Here is a tiny trained network, its code and every weight. The questions are about switching its units off for an input and a class, where a switched-off unit gives its printed mean instead of its output.

import numpy as np


def w(rows, s, z=0):
    codes = np.array(rows[::2]) - 128.0
    scale = np.full(codes.shape[1], s)
    scale[-1] = z or s
    return codes * scale


def norm(h):
    return h / np.sqrt((h * h).mean(-1, keepdims=True) + 1e-5)


def f(y):
    return y / 2 * (1 + np.tanh(0.7978845608 * (y + 0.044715 * y**3)))


def log_softmax(a):
    a = a - a.max(-1, keepdims=True)
    return a - np.log(np.exp(a).sum(-1, keepdims=True))


def net(x, mask):
    res = np.array(x, float).reshape(1, 6) / 4 @ E
    u = 0
    for l in range(3):
        y = f(norm(res) @ A[l][:, :-1].T + A[l][:, -1])
        res = res + np.where(mask[u : u + 9], y, B[l][:, -1]) @ B[l][:, :-1]
        u += 9
    return log_softmax(norm(res)[-1] @ U[:, :-1].T + U[:, -1])


A, B = {}, {}
E = w([
[127,129,131,127,128],'x0',
[167,192,112,24,143],'x1',
[158,143,13,163,122],'x2',
[128,128,129,129,131],'x3',
[47,166,117,100,5],'x4',
[158,199,166,188,110],'x5',
],0.0019)
A[0] = w([
[211,60,157,160,219,127],'L0N1',
[105,57,91,88,153,228],'L0N2',
[148,161,155,124,119,67],'L0N3',
[110,66,151,178,107,188],'L0N4',
[192,255,143,148,91,74],'L0N5',
[108,164,82,133,150,252],'L0N6',
[124,137,148,40,171,158],'L0N7',
[68,140,137,111,39,255],'L0N8',
[97,148,122,103,5,87],'L0N9',
],0.0037,0.0016)
B[0] = w([
[39,213,104,111,173,216],'L0N1',
[191,183,166,164,106,196],'L0N2',
[125,103,142,176,93,113],'L0N3',
[185,231,109,53,93,177],'L0N4',
[162,161,162,153,88,164],'L0N5',
[175,167,130,138,94,190],'L0N6',
[185,157,127,151,88,176],'L0N7',
[145,159,140,130,245,249],'L0N8',
[71,170,101,145,252,186],'L0N9',
],0.0032,0.0019)
A[1] = w([
[117,18,76,36,137,250],'L1N1',
[128,98,138,146,63,46],'L1N2',
[61,29,143,254,129,221],'L1N3',
[157,174,4,157,132,106],'L1N4',
[52,138,214,75,194,156],'L1N5',
[172,157,164,144,100,147],'L1N6',
[88,51,88,64,152,159],'L1N7',
[147,186,212,114,135,217],'L1N8',
[114,181,138,179,133,212],'L1N9',
],0.0043,0.0012)
B[1] = w([
[160,157,166,254,71,155],'L1N1',
[94,129,138,79,203,85],'L1N2',
[223,208,124,2,102,158],'L1N3',
[138,57,90,139,100,214],'L1N4',
[136,76,64,145,110,252],'L1N5',
[105,82,111,159,131,156],'L1N6',
[161,193,188,196,110,135],'L1N7',
[148,68,109,149,97,252],'L1N8',
[159,106,102,141,99,207],'L1N9',
],0.0041,0.0024)
A[2] = w([
[80,75,254,87,172,149],'L2N1',
[12,152,114,95,51,72],'L2N2',
[165,97,28,169,100,255],'L2N3',
[50,103,109,101,89,131],'L2N4',
[170,137,146,20,101,41],'L2N5',
[200,63,133,136,247,202],'L2N6',
[185,134,116,123,176,167],'L2N7',
[181,115,141,77,78,137],'L2N8',
[116,114,190,175,112,204],'L2N9',
],0.0037,0.0014)
B[2] = w([
[161,113,3,131,120,121],'L2N1',
[135,178,103,165,150,129],'L2N2',
[98,105,164,98,144,253],'L2N3',
[119,132,104,125,177,127],'L2N4',
[155,131,119,83,118,120],'L2N5',
[78,171,100,132,119,188],'L2N6',
[104,152,136,127,85,156],'L2N7',
[119,120,140,105,132,150],'L2N8',
[116,115,130,144,129,144],'L2N9',
],0.0066,0.0037)
U = w([
[72,232,78,163,202,139],'0',
[204,166,150,32,93,134],'1',
[92,91,152,126,121,168],'2',
[142,45,42,141,104,120],'3',
[163,132,207,218,90,114],'4',
[94,103,165,111,146,154],'5',
[130,128,189,103,236,31],'6',
[203,137,178,126,253,9],'7',
],0.011,0.014)

Each question gives the input, the list of numbers given to net, and the class t.
The units are the neurons (one row each of A and B). Each row of codes is followed by its name. A weight is (code - 128) times the scale printed after its matrix; where a second scale follows, it is the last column's (A, B and U).
mask holds one flag per neuron, layer by layer. A switched-off neuron (its flag False) gives its mean, the last column of its row in B, instead of its output. The means were averaged over made-up inputs and are rounded, as every weight is.
A unit's drop is (log p(t) with every unit on - log p(t) with that unit switched off) / (log p(t) with every unit on - log p(t) with every unit switched off).
The circuit of an input: a set's keep is (log p(t) with only the set's units on - log p(t) with every unit switched off) / (log p(t) with every unit on - log p(t) with every unit switched off). Starting from the 12 units with the biggest drops (on a tie, the unit counted first), units are removed one at a time, each time the one whose removal leaves the highest keep (on an exact tie, the one counted first), for as long as the keep stays at least 0.8.
units of the circuit, in order: the units of the circuit, biggest drop first
unit that matters most: the unit with the biggest drop
k most important neurons: the k neurons with the biggest drops, biggest first
top k neurons in layer l: the k neurons of layer l with the biggest drops, biggest first
input [-5,-5,-1,-4,2,3], class 1: units of the circuit, in order	(L1N3)
input [3,6,0,-1,3,-7], class 4: units of the circuit, in order	(L1N1 L0N4 L1N7)
input [-7,6,-8,6,8,8], class 0: top 2 neurons in layer 0	(L0N9 L0N2)
input [-7,5,-1,1,6,-7], class 4: units of the circuit, in order	(L1N1 L1N7 L0N1 L0N4)
input [0,-5,-7,-4,-3,3], class 3: units of the circuit, in order	(L2N1 L1N1)
input [3,2,-2,3,-3,-6], class 4: units of the circuit, in order	(L1N1 L1N7)
input [6,-6,-6,6,-4,4], class 1: units of the circuit, in order	(L1N3 L0N8 L1N1)
input [-1,-1,4,-4,2,-5], class 4: 2 most important neurons	(L1N1 L0N1)
input [1,-3,-7,0,6,1], class 3: top 2 neurons in layer 2	(L2N1 L2N6)
input [5,-3,-4,-3,-5,3], class 0: 3 most important neurons	(L2N6 L0N1 L1N4)
input [-4,-8,5,-8,5,4], class 1: units of the circuit, in order	(L1N3 L0N1 L1N5 L1N1)
input [7,4,-5,-7,-4,0], class 2: 3 most important neurons	(L1N5 L1N8 L1N3)
input [5,-2,-2,-1,5,-8], class 4: units of the circuit, in order	(L1N1 L1N7)
input [-4,-8,-4,-1,6,-3], class 1: unit that matters most	L1N3
input [4,5,-4,8,1,2], class 2: 4 most important neurons	(L1N8 L1N3 L0N4 L1N6)
input [6,3,-3,-5,-6,-3], class 0: 4 most important neurons	(L2N6 L0N1 L1N4 L1N3)
input [-5,6,-1,1,-2,-8], class 4: units of the circuit, in order	(L1N1 L0N4 L1N7)
input [1,1,5,8,-2,-6], class 2: top 2 neurons in layer 1	(L1N4 L1N3)
input [-7,-4,4,3,-1,-4], class 5: top 2 neurons in layer 0	(L0N4 L0N2)
input [-3,6,0,3,8,-4], class 0: unit that matters most	L1N3
input [6,2,-2,6,-6,5], class 0: 3 most important neurons	(L2N6 L1N1 L1N4)
input [4,1,-8,-2,4,4], class 3: 2 most important neurons	(L2N1 L0N1)
input [-5,-3,-1,-5,-7,-1], class 0: 2 most important neurons	(L2N6 L0N1)
input [3,-4,-5,0,4,0], class 3: 3 most important neurons	(L0N1 L0N4 L1N1)
input [-2,-8,8,-4,6,1], class 1: 3 most important neurons	(L1N3 L0N1 L1N5)
input [8,7,-2,7,-4,8], class 4: top 2 neurons in layer 1	(L1N3 L1N6)
input [8,0,-8,-2,3,2], class 3: top neuron in layer 2	(L2N1)
input [4,4,4,5,-3,-5], class 2: top 2 neurons in layer 1	(L1N3 L1N4)
input [-5,-7,3,-4,6,6], class 1: top 3 neurons in layer 0	(L0N1 L0N2 L0N7)
